Here is a tiny trained network, its code and every weight. The questions are about switching its units off for an input and a class, where a switched-off unit gives its printed mean instead of its output.

import numpy as np


def w(rows, s, z=0):
    codes = np.array(rows[::2]) - 128.0
    scale = np.full(codes.shape[1], s)
    scale[-1] = z or s
    return codes * scale


def f(y):
    return y / 2 * (1 + np.tanh(0.7978845608 * (y + 0.044715 * y**3)))


def log_softmax(a):
    a = a - a.max(-1, keepdims=True)
    return a - np.log(np.exp(a).sum(-1, keepdims=True))


def net(x, mask):
    res = np.array(x, float).reshape(1, 8) / 4 @ E
    y = f(res @ A[0][:, :-1].T + A[0][:, -1])
    res = res + np.where(mask, y, B[0][:, -1]) @ B[0][:, :-1]
    return log_softmax(res[-1] @ U[:, :-1].T + U[:, -1])


A, B = {}, {}
E = w([
[129,129,128,127,127],'x0',
[249,142,87,183,161],'x1',
[156,94,210,197,50],'x2',
[128,128,128,128,128],'x3',
[128,128,128,129,128],'x4',
[97,106,29,168,36],'x5',
[128,128,128,129,129],'x6',
[160,7,114,68,138],'x7',
],0.014)
A[0] = w([
[177,145,68,155,157,2],'N0',
[104,220,142,154,120,178],'N1',
[185,112,109,194,180,89],'N2',
[95,199,153,187,141,154],'N3',
[119,180,45,51,189,35],'N4',
[96,213,110,163,115,127],'N5',
[133,118,206,191,54,43],'N6',
[147,98,142,165,42,67],'N7',
[149,165,230,96,162,11],'N8',
[48,127,126,91,73,4],'N9',
[108,130,83,113,47,58],'N10',
[132,220,110,97,101,126],'N11',
[117,128,67,160,56,86],'N12',
[97,63,139,109,137,144],'N13',
[55,130,223,80,130,6],'N14',
[110,176,147,171,142,174],'N15',
[50,121,123,120,132,113],'N16',
[100,156,18,97,154,64],'N17',
[214,161,109,152,147,5],'N18',
[165,92,210,82,198,116],'N19',
[105,87,35,163,81,83],'N20',
[164,7,92,73,122,243],'N21',
[105,196,117,151,99,100],'N22',
[161,90,213,205,101,51],'N23',
[215,107,96,150,132,91],'N24',
],0.013,0.0023)
B[0] = w([
[94,143,119,179,97,192],'N0',
[187,38,108,82,95,206],'N1',
[97,149,76,173,65,205],'N2',
[174,67,117,114,129,201],'N3',
[69,118,209,178,180,234],'N4',
[133,51,117,91,97,201],'N5',
[97,105,170,174,178,201],'N6',
[108,147,204,144,235,180],'N7',
[185,218,109,39,148,221],'N8',
[65,174,88,190,60,192],'N9',
[146,211,105,65,134,176],'N10',
[146,80,163,114,112,182],'N11',
[163,183,109,60,150,187],'N12',
[100,67,73,142,86,183],'N13',
[59,178,56,182,81,224],'N14',
[205,87,142,108,80,179],'N15',
[103,131,91,187,127,179],'N16',
[98,130,244,184,219,211],'N17',
[75,179,73,220,76,206],'N18',
[236,171,109,89,145,253],'N19',
[230,214,79,2,181,198],'N20',
[159,5,146,72,74,251],'N21',
[173,68,161,115,84,182],'N22',
[81,123,190,186,199,205],'N23',
[63,124,78,181,72,206],'N24',
],0.0094,0.017)
U = w([
[169,4,126,97,73,179],'0',
[185,218,104,78,159,222],'1',
[82,112,196,157,214,117],'2',
[76,160,62,173,41,1],'3',
],0.017,0.0027)

Each question gives the input, the list of numbers given to net, and the class t.
The units are the neurons (one row each of A and B). Each row of codes is followed by its name. A weight is (code - 128) times the scale printed after its matrix; where a second scale follows, it is the last column's (A, B and U).
mask holds one flag per neuron, in row order. A switched-off neuron (its flag False) gives its mean, the last column of its row in B, instead of its output. The means were averaged over made-up inputs and are rounded, as every weight is.
A unit's drop is (log p(t) with every unit on - log p(t) with that unit switched off) / (log p(t) with every unit on - log p(t) with every unit switched off).
The circuit of an input: a set's keep is (log p(t) with only the set's units on - log p(t) with every unit switched off) / (log p(t) with every unit on - log p(t) with every unit switched off). Starting from the 12 units with the biggest drops (on a tie, the unit counted first), units are removed one at a time, each time the one whose removal leaves the highest keep (on an exact tie, the one counted first), for as long as the keep stays at least 0.8.
circuit, biggest first: the units of the circuit, biggest drop first
most important unit: the unit with the biggest drop
k most important neurons: the k neurons with the biggest drops, biggest first
drop when u is switched off: that unit's drop, to one decimal
input [-2,0,-6,0,-3,-1,-8,-6], class 0: most important unit	N1
input [1,-8,7,-1,0,-2,-5,-8], class 0: 2 most important neurons	[N1; N3]
input [6,8,-7,-1,-6,4,-5,1], class 3: 2 most important neurons	[N18; N24]
input [-6,7,8,6,-4,2,5,-2], class 2: 3 most important neurons	[N7; N23; N6]
input [-7,-4,-6,8,3,2,-1,5], class 2: 2 most important neurons	[N17; N4]
input [-7,2,6,2,0,-5,5,0], class 2: 2 most important neurons	[N23; N6]
input [8,-2,-6,-4,-2,2,-2,-4], class 2: 3 most important neurons	[N17; N4; N21]
input [2,6,-5,5,8,-4,7,2], class 3: 2 most important neurons	[N18; N2]
input [6,-8,8,1,7,6,-8,5], class 2: 2 most important neurons	[N7; N6]
input [-2,-7,3,-6,-4,-6,-2,0], class 3: 3 most important neurons	[N14; N20; N9]
input [7,8,2,3,4,-8,1,7], class 1: 3 most important neurons	[N19; N8; N14]
input [8,3,7,4,-5,0,-8,5], class 2: 2 most important neurons	[N23; N7]
input [-2,3,-7,-1,7,-5,5,-5], class 2: 2 most important neurons	[N4; N21]
input [3,-6,2,-3,7,4,5,3], class 3: circuit, biggest first	[N9]
input [1,6,3,-8,-4,8,7,-7], class 1: 4 most important neurons	[N20; N12; N21; N10]
input [2,-8,-7,5,5,-7,-3,5], class 3: 4 most important neurons	[N14; N13; N20; N9]
input [-7,-1,6,0,8,-3,-2,-6], class 0: 4 most important neurons	[N1; N15; N3; N17]
input [-3,1,-7,8,8,7,-5,0], class 1: drop when N20 is switched off	2.8
input [-4,-2,7,3,1,2,5,-7], class 0: drop when N1 is switched off	0.9
input [-7,-1,5,0,-8,2,-4,-3], class 2: drop when N2 is switched off	0.0
input [-5,-1,6,-3,-5,-2,-2,-6], class 0: drop when N4 is switched off	0.6
input [7,-7,-1,0,3,-5,-7,0], class 3: most important unit	N14
